Below are the code and all the weights of a small trained network. Each question names an input and a target symbol and asks about switching units off, where a switched-off unit gives its printed mean instead of its output.

import numpy as np


def w(rows, s, z=0):
    codes = np.array(rows[::2]) - 128.0
    scale = np.full(codes.shape[1], s)
    scale[-1] = z or s
    return codes * scale


def softmax(a):
    e = np.exp(a - a.max(-1, keepdims=True))
    return e / e.sum(-1, keepdims=True)


def log_softmax(a):
    a = a - a.max(-1, keepdims=True)
    return a - np.log(np.exp(a).sum(-1, keepdims=True))


def net(x, mask):
    ids = ['ΞΠαβδημσω'.index(c) for c in x.split()]
    T = len(ids)
    res = E[ids] + P[:T]
    u = 0
    for l in range(2):
        r = res
        for j in range(3):
            rows = slice(4 * j, 4 * j + 4)
            q, k, v = (r @ M[l][rows].T for M in (Q, K, V))
            z = softmax(np.where(np.tri(T) > 0, q @ k.T / 4**0.5, -1e9)) @ v
            o = O[l][rows]
            res = res + np.where(mask[u + j], z, o[:, -1]) @ o[:, :-1]
        u += 3
    return log_softmax(res[-1] @ U[:, :-1].T + U[:, -1])


Q, K, V, O = {}, {}, {}, {}
E = w([
[96,103,71,175],'Ξ',
[169,126,87,4],'Π',
[196,169,93,151],'α',
[95,106,73,171],'β',
[135,171,148,143],'δ',
[137,169,147,143],'η',
[71,113,56,151],'μ',
[113,97,60,173],'σ',
[131,168,152,144],'ω',
],0.023)
P = w([
[5,154,64,112],'0',
[63,152,95,132],'1',
[97,139,115,136],'2',
[126,127,131,144],'3',
[150,118,144,149],'4',
[167,108,159,155],'5',
[199,113,158,146],'6',
[161,179,134,93],'7',
],0.013)
Q[0] = w([
[111,207,91,211],'L0H1',
[90,154,154,195],'L0H1',
[227,145,140,38],'L0H1',
[65,120,77,34],'L0H1',
[101,98,72,178],'L0H2',
[109,61,69,223],'L0H2',
[8,113,128,134],'L0H2',
[85,47,132,112],'L0H2',
[143,138,194,123],'L0H3',
[171,134,97,134],'L0H3',
[116,78,77,152],'L0H3',
[33,127,165,80],'L0H3',
],0.012)
K[0] = w([
[126,54,125,137],'L0H1',
[148,54,104,227],'L0H1',
[167,129,192,106],'L0H1',
[113,252,48,33],'L0H1',
[9,157,36,184],'L0H2',
[28,121,24,173],'L0H2',
[87,169,98,132],'L0H2',
[35,141,129,145],'L0H2',
[144,105,169,103],'L0H3',
[115,43,167,82],'L0H3',
[10,113,184,141],'L0H3',
[106,168,80,94],'L0H3',
],0.012)
V[0] = w([
[132,229,82,121],'L0H1',
[117,92,126,126],'L0H1',
[208,99,57,120],'L0H1',
[161,12,122,138],'L0H1',
[96,138,66,66],'L0H2',
[99,125,106,57],'L0H2',
[169,86,163,66],'L0H2',
[64,60,134,124],'L0H2',
[50,116,140,151],'L0H3',
[171,91,96,126],'L0H3',
[85,244,159,168],'L0H3',
[79,152,166,193],'L0H3',
],0.011)
O[0] = w([
[101,76,160,193,187],'L0H1',
[139,135,116,100,136],'L0H1',
[96,65,51,135,176],'L0H1',
[95,147,41,2,112],'L0H1',
[40,46,141,122,245],'L0H2',
[99,147,45,98,205],'L0H2',
[121,140,128,85,113],'L0H2',
[138,159,40,172,132],'L0H2',
[150,221,53,89,143],'L0H3',
[153,47,201,97,133],'L0H3',
[43,143,76,114,128],'L0H3',
[105,136,62,73,95],'L0H3',
],0.0076,0.011)
Q[1] = w([
[97,180,107,192],'L1H1',
[136,61,70,98],'L1H1',
[57,20,128,90],'L1H1',
[18,110,152,137],'L1H1',
[202,195,51,104],'L1H2',
[99,126,97,171],'L1H2',
[126,27,188,57],'L1H2',
[113,92,123,106],'L1H2',
[105,98,206,190],'L1H3',
[158,255,156,153],'L1H3',
[90,116,83,161],'L1H3',
[76,87,181,247],'L1H3',
],0.0099)
K[1] = w([
[137,158,76,142],'L1H1',
[9,134,51,88],'L1H1',
[54,131,149,23],'L1H1',
[70,89,116,89],'L1H1',
[47,155,138,123],'L1H2',
[140,87,74,98],'L1H2',
[153,92,178,70],'L1H2',
[165,65,85,130],'L1H2',
[179,150,145,175],'L1H3',
[128,190,150,141],'L1H3',
[74,123,66,154],'L1H3',
[205,136,155,180],'L1H3',
],0.011)
V[1] = w([
[141,182,71,119],'L1H1',
[53,203,153,134],'L1H1',
[156,97,95,119],'L1H1',
[55,97,105,117],'L1H1',
[68,75,123,79],'L1H2',
[191,133,110,157],'L1H2',
[164,131,134,176],'L1H2',
[70,152,186,216],'L1H2',
[105,132,166,189],'L1H3',
[61,163,138,128],'L1H3',
[12,111,74,160],'L1H3',
[101,125,184,147],'L1H3',
],0.011)
O[1] = w([
[148,88,156,138,136],'L1H1',
[115,162,198,229,137],'L1H1',
[222,124,154,43,145],'L1H1',
[225,83,142,159,223],'L1H1',
[128,220,58,146,197],'L1H2',
[144,55,135,106,95],'L1H2',
[108,92,188,19,97],'L1H2',
[17,158,127,33,115],'L1H2',
[250,119,73,130,119],'L1H3',
[203,184,65,165,155],'L1H3',
[161,47,182,2,251],'L1H3',
[107,132,149,164,114],'L1H3',
],0.0059,0.027)
U = w([
[97,141,5,149,238],'Ξ',
[167,136,146,69,64],'Π',
[102,57,183,142,116],'α',
[164,110,122,213,1],'β',
[180,213,144,72,37],'δ',
[102,167,97,148,187],'η',
[100,154,104,150,172],'μ',
[172,213,136,85,92],'σ',
[105,152,105,150,164],'ω',
],0.011,0.005)

Each question gives the input, a string of symbols that net reads in full, and the target symbol t.
The units are the heads (4 rows each of Q, K, V and O). Each row of codes is followed by its name. A weight is (code - 128) times the scale printed after its matrix; where a second scale follows, it is the last column's (O and U).
mask holds one flag per head, layer by layer. A switched-off head (its flag False) gives its mean, the last column of its rows in O, instead of its output. The means were averaged over made-up inputs and are rounded, as every weight is.
A unit's drop is (log p(t) with every unit on - log p(t) with that unit switched off) / (log p(t) with every unit on - log p(t) with every unit switched off).
The circuit of an input: a set's keep is (log p(t) with only the set's units on - log p(t) with every unit switched off) / (log p(t) with every unit on - log p(t) with every unit switched off). Starting from all 6 units, units are removed one at a time, each time the one whose removal leaves the highest keep (on an exact tie, the one counted first), for as long as the keep stays at least 0.8.
units of the circuit, in order: the units of the circuit, biggest drop first
most important unit: the unit with the biggest drop
which heads matter: for each layer, one digit per head in row order, 1 if its drop is at least 0.15 and else 0, layers parted by /
input ω β μ ω μ α δ, target α: units of the circuit, in order : (L1H2; L0H3)
input Π ω μ β ω α ω, target α: which heads matter : 011 / 010
input β Π μ η η ω Π η, target β: which heads matter : 001 / 011
input ω ω ω, target η: which heads matter : 101 / 111
input Π Π ω, target β: which heads matter : 000 / 001
input ω β ω β β Ξ δ, target δ: units of the circuit, in order : (L0H2)
input β σ δ β ω, target σ: which heads matter : 111 / 000
input δ σ α η, target α: which heads matter : 001 / 010
input Ξ Π α, target β: which heads matter : 001 / 001
input Π α ω, target α: units of the circuit, in order : (L1H2; L0H1)
input Π β Π σ Ξ Π, target α: units of the circuit, in order : (L0H3; L0H1)
input ω Π Π σ Π, target α: which heads matter : 001 / 001
input δ β Π Π β β Π Π, target β: units of the circuit, in order : (L1H3; L0H3)
input α Ξ β σ β Π ω, target β: units of the circuit, in order : (L1H3)
input α ω Π μ β β Ξ μ, target Π: units of the circuit, in order : (L0H2; L1H2; L1H1)
input Ξ β σ β η, target δ: which heads matter : 111 / 000
input δ Π δ, target β: units of the circuit, in order : (L1H3; L0H1)
input β σ Ξ β σ, target Π: units of the circuit, in order : (L1H3; L0H3)
input α ω ω Π, target Ξ: which heads matter : 000 / 010
input Π δ δ Π Π Π σ, target Ξ: most important unit : L0H3
input σ α Ξ Π α Ξ σ, target Π: which heads matter : 100 / 101
input β Ξ ω δ σ ω β Ξ, target Π: units of the circuit, in order : (L1H3; L0H3)
